Here is a tiny trained network, its code and every weight. The questions are about switching its units off for an input and a class, where a switched-off unit gives its printed mean instead of its output.

import numpy as np


def w(rows, s, z=0):
    codes = np.array(rows[::2]) - 128.0
    scale = np.full(codes.shape[1], s)
    scale[-1] = z or s
    return codes * scale


def f(y):
    return y / 2 * (1 + np.tanh(0.7978845608 * (y + 0.044715 * y**3)))


def log_softmax(a):
    a = a - a.max(-1, keepdims=True)
    return a - np.log(np.exp(a).sum(-1, keepdims=True))


def net(x, mask):
    res = np.array(x, float).reshape(1, 6) / 4 @ E
    y = f(res @ A[0][:, :-1].T + A[0][:, -1])
    res = res + np.where(mask, y, B[0][:, -1]) @ B[0][:, :-1]
    return log_softmax(res[-1] @ U[:, :-1].T + U[:, -1])


A, B = {}, {}
E = w([
[127,128,127,128,128],'x0',
[152,175,27,178,119],'x1',
[60,127,65,36,182],'x2',
[36,164,162,186,144],'x3',
[92,23,84,183,150],'x4',
[190,152,140,160,254],'x5',
],0.0082)
A[0] = w([
[139,155,125,159,201,99],'n1',
[154,120,160,139,212,73],'n2',
[166,142,124,141,190,62],'n3',
[86,111,113,102,8,73],'n4',
[93,67,75,193,154,81],'n5',
[58,181,159,173,144,60],'n6',
[78,152,142,150,122,91],'n7',
[157,136,158,172,101,71],'n8',
[134,211,16,192,108,18],'n9',
[90,110,201,123,141,61],'n10',
[54,156,166,161,151,82],'n11',
[163,120,170,179,98,41],'n12',
[139,161,84,153,141,92],'n13',
[96,85,114,168,140,63],'n14',
[121,166,62,138,132,120],'n15',
[149,158,140,150,220,62],'n16',
[139,87,203,105,178,79],'n17',
[107,126,117,120,78,45],'n18',
[145,214,184,92,109,114],'n19',
[168,118,156,175,95,93],'n20',
[129,67,138,135,136,54],'n21',
[87,143,99,81,155,35],'n22',
[120,92,225,83,127,30],'n23',
[245,62,90,55,104,2],'n24',
[122,139,137,151,163,73],'n25',
[58,193,125,185,132,49],'n26',
[134,158,68,159,122,72],'n27',
[141,138,131,134,160,75],'n28',
[115,232,141,80,122,58],'n29',
[135,233,162,118,112,58],'n30',
[148,139,127,139,188,53],'n31',
[102,5,125,179,149,57],'n32',
[154,136,155,183,101,68],'n33',
[102,82,182,67,159,82],'n34',
[138,152,83,151,127,88],'n35',
[62,137,72,39,182,18],'n36',
[131,160,140,122,114,42],'n37',
[104,125,117,105,141,92],'n38',
[62,142,106,124,43,39],'n39',
[159,115,176,174,82,67],'n40',
],0.015,0.0042)
B[0] = w([
[114,108,147,169,84,206],'n1',
[112,116,152,173,83,218],'n2',
[114,94,148,159,95,197],'n3',
[117,112,168,200,50,246],'n4',
[199,94,73,87,111,229],'n5',
[99,80,170,72,168,195],'n6',
[113,107,159,113,149,161],'n7',
[113,137,103,161,173,165],'n8',
[126,253,149,73,110,239],'n9',
[125,193,161,99,136,168],'n10',
[93,96,179,75,172,190],'n11',
[110,131,101,165,188,173],'n12',
[128,166,147,125,109,165],'n13',
[162,96,103,96,125,173],'n14',
[134,192,134,135,134,192],'n15',
[106,97,138,182,74,227],'n16',
[130,191,148,112,91,204],'n17',
[128,107,146,149,100,156],'n18',
[191,89,66,95,88,246],'n19',
[112,139,106,170,188,177],'n20',
[164,145,119,108,118,156],'n21',
[117,130,97,168,180,180],'n22',
[133,234,133,91,100,198],'n23',
[81,43,210,18,181,254],'n24',
[120,107,150,133,119,144],'n25',
[97,101,182,72,168,201],'n26',
[135,189,143,104,114,171],'n27',
[126,111,135,138,115,145],'n28',
[189,78,66,99,112,235],'n29',
[189,100,71,102,113,225],'n30',
[119,101,137,160,94,179],'n31',
[196,97,54,90,88,244],'n32',
[108,138,97,158,176,168],'n33',
[127,221,144,125,125,202],'n34',
[138,167,147,118,117,157],'n35',
[110,127,70,212,238,253],'n36',
[146,125,119,121,125,135],'n37',
[120,133,117,149,143,146],'n38',
[103,101,154,185,66,217],'n39',
[110,136,100,183,188,182],'n40',
],0.041,0.0084)
U = w([
[234,82,12,103,101,95],'0',
[96,88,145,233,37,125],'1',
[135,254,120,114,119,254],'2',
[97,130,28,218,240,74],'3',
[85,51,170,53,182,96],'4',
],0.0058,0.0046)

Each question gives the input, the list of numbers given to net, and the class t.
The units are the neurons (one row each of A and B). Each row of codes is followed by its name. A weight is (code - 128) times the scale printed after its matrix; where a second scale follows, it is the last column's (A, B and U).
mask holds one flag per neuron, in row order. A switched-off neuron (its flag False) gives its mean, the last column of its row in B, instead of its output. The means were averaged over made-up inputs and are rounded, as every weight is.
A unit's drop is (log p(t) with every unit on - log p(t) with that unit switched off) / (log p(t) with every unit on - log p(t) with every unit switched off).
The circuit of an input: a set's keep is (log p(t) with only the set's units on - log p(t) with every unit switched off) / (log p(t) with every unit on - log p(t) with every unit switched off). Starting from the 12 units with the biggest drops (on a tie, the unit counted first), units are removed one at a time, each time the one whose removal leaves the highest keep (on an exact tie, the one counted first), for as long as the keep stays at least 0.8.
circuit, biggest first: the units of the circuit, biggest drop first
most important unit: the unit with the biggest drop
top k neurons: the k neurons with the biggest drops, biggest first
drop of u: that unit's drop, to one decimal
input [5,8,0,5,-5,8], class 1: most important unit : n16
input [8,-7,8,0,1,6], class 3: top 2 neurons : n36, n9
input [8,-8,5,-4,-2,-7], class 2: top 2 neurons : n23, n34
input [6,5,8,8,3,3], class 3: top 4 neurons : n36, n24, n22, n15
input [6,5,-3,1,0,5], class 1: top 4 neurons : n16, n1, n3, n23
input [7,3,6,-7,6,-5], class 4: top 3 neurons : n24, n19, n29
input [1,4,1,4,-4,-5], class 1: top 3 neurons : n39, n4, n24
input [-5,5,0,-8,-7,0], class 4: top 3 neurons : n24, n32, n5
input [-7,6,-7,-7,4,-7], class 1: top 2 neurons : n4, n36
input [5,4,4,4,-3,1], class 2: top 2 neurons : n24, n9
input [5,-6,1,7,-3,-5], class 4: top 3 neurons : n11, n6, n9
input [1,-6,-8,-1,5,6], class 3: top 3 neurons : n12, n40, n20
input [-6,-7,-2,4,6,1], class 2: top 3 neurons : n10, n23, n34
input [-4,-4,-2,-8,-1,-6], class 4: circuit, biggest first : n24
input [4,0,6,-7,6,7], class 1: top 2 neurons : n2, n16
input [-3,7,-5,6,-4,-8], class 1: top 2 neurons : n4, n39
input [3,5,7,1,6,2], class 3: top 3 neurons : n36, n19, n29
input [-5,6,-4,-8,7,8], class 1: drop of n6 : 0.3
input [4,2,0,6,2,-1], class 4: drop of n37 : 0.0
input [3,6,7,6,6,-3], class 3: drop of n19 : 0.6
input [5,5,4,-5,2,2], class 2: most important unit : n9
input [6,2,8,1,7,-3], class 3: drop of n19 : 0.5
